Here is a tiny trained network, its code and every weight. The questions are about switching its units off for an input and a class, where a switched-off unit gives its printed mean instead of its output.

import numpy as np


def w(rows, s, z=0):
    codes = np.array(rows[::2]) - 128.0
    scale = np.full(codes.shape[1], s)
    scale[-1] = z or s
    return codes * scale


def f(y):
    return np.maximum(y, 0)


def log_softmax(a):
    a = a - a.max(-1, keepdims=True)
    return a - np.log(np.exp(a).sum(-1, keepdims=True))


def net(x, mask):
    res = np.array(x, float).reshape(1, 7) / 4 @ E
    y = f(res @ A[0][:, :-1].T + A[0][:, -1])
    res = res + np.where(mask, y, B[0][:, -1]) @ B[0][:, :-1]
    return log_softmax(res[-1] @ U[:, :-1].T + U[:, -1])


A, B = {}, {}
E = w([
[131,129,129,130,127],'x0',
[161,157,129,152,247],'x1',
[130,128,129,131,128],'x2',
[147,88,126,2,179],'x3',
[127,199,184,112,110],'x4',
[131,127,131,131,128],'x5',
[22,60,209,127,186],'x6',
],0.0089)
A[0] = w([
[144,151,134,167,205,2],'n0',
[80,77,135,83,28,29],'n1',
[107,102,191,141,147,81],'n2',
[150,156,75,96,129,40],'n3',
[113,7,59,180,145,55],'n4',
[96,195,224,113,122,66],'n5',
[89,138,145,219,114,32],'n6',
[47,101,151,116,158,61],'n7',
[114,108,107,206,135,93],'n8',
[134,135,131,136,215,103],'n9',
[111,197,215,104,125,90],'n10',
[131,129,132,41,149,29],'n11',
[110,88,131,44,151,81],'n12',
],0.016,0.0077)
B[0] = w([
[26,172,61,143,129,184],'n0',
[51,195,60,153,219,241],'n1',
[174,166,103,174,104,213],'n2',
[135,152,144,190,61,173],'n3',
[143,177,197,6,94,240],'n4',
[163,148,166,72,123,215],'n5',
[82,36,121,182,78,221],'n6',
[203,136,52,171,111,246],'n7',
[134,70,158,139,121,201],'n8',
[88,152,85,123,208,234],'n9',
[115,111,156,36,100,213],'n10',
[96,77,154,168,60,203],'n11',
[102,66,172,176,82,254],'n12',
],0.023,0.0079)
U = w([
[67,98,117,171,103,65],'0',
[49,196,42,127,169,63],'1',
[129,184,106,50,97,183],'2',
[231,214,1,192,61,77],'3',
[115,154,92,124,142,253],'4',
],0.0073,0.012)

Each question gives the input, the list of numbers given to net, and the class t.
The units are the neurons (one row each of A and B). Each row of codes is followed by its name. A weight is (code - 128) times the scale printed after its matrix; where a second scale follows, it is the last column's (A, B and U).
mask holds one flag per neuron, in row order. A switched-off neuron (its flag False) gives its mean, the last column of its row in B, instead of its output. The means were averaged over made-up inputs and are rounded, as every weight is.
A unit's drop is (log p(t) with every unit on - log p(t) with that unit switched off) / (log p(t) with every unit on - log p(t) with every unit switched off).
The circuit of an input: a set's keep is (log p(t) with only the set's units on - log p(t) with every unit switched off) / (log p(t) with every unit on - log p(t) with every unit switched off). Starting from the 12 units with the biggest drops (on a tie, the unit counted first), units are removed one at a time, each time the one whose removal leaves the highest keep (on an exact tie, the one counted first), for as long as the keep stays at least 0.8.
circuit, biggest first: the units of the circuit, biggest drop first
most important unit: the unit with the biggest drop
top k neurons: the k neurons with the biggest drops, biggest first
drop when u is switched off: that unit's drop, to one decimal
input [-2,8,-5,-1,5,2,8], class 1: most important unit => n9
input [-6,-4,-7,-6,-8,6,-1], class 2: top 2 neurons => [n4 n12]
input [-4,3,4,-3,7,-3,1], class 2: top 2 neurons => [n10 n5]
input [6,4,3,7,-5,0,4], class 0: top 4 neurons => [n12 n11 n1 n5]
input [5,-1,-8,-4,7,7,2], class 2: top 2 neurons => [n5 n10]
input [3,3,-2,2,2,-2,4], class 3: circuit, biggest first => [n7 n2]
input [1,2,-6,-6,7,6,0], class 2: top 2 neurons => [n5 n10]
input [-8,7,7,-8,-6,4,0], class 0: top 2 neurons => [n6 n8]
input [7,2,-5,-5,6,-8,8], class 3: top 2 neurons => [n7 n2]
input [3,4,3,-7,3,-2,-6], class 0: circuit, biggest first => [n7 n6]
input [-1,1,0,-7,0,-4,-7], class 0: top 3 neurons => [n7 n6 n2]
input [-8,5,5,-4,-4,-1,6], class 3: top 3 neurons => [n7 n2 n1]
input [6,4,-5,-8,4,3,-7], class 0: top 2 neurons => [n7 n6]
input [8,5,5,-2,8,0,-3], class 2: circuit, biggest first => [n10]
input [-2,4,7,1,-7,-7,-6], class 2: circuit, biggest first => [n7 n4]
input [-7,7,6,1,7,6,-6], class 1: top 3 neurons => [n0 n4 n9]
input [-8,-6,-3,4,-5,-2,-5], class 1: top 2 neurons => [n1 n7]
input [3,6,1,-7,-1,3,8], class 3: top 2 neurons => [n7 n2]
input [7,3,2,5,-6,6,5], class 2: drop when n10 is switched off => -0.3
input [2,8,1,1,-6,-6,6], class 1: drop when n0 is switched off => 0.6
input [-1,-8,-2,5,4,-8,-3], class 1: most important unit => n1
input [-8,-8,-3,6,-4,-3,-7], class 1: drop when n7 is switched off => 0.2
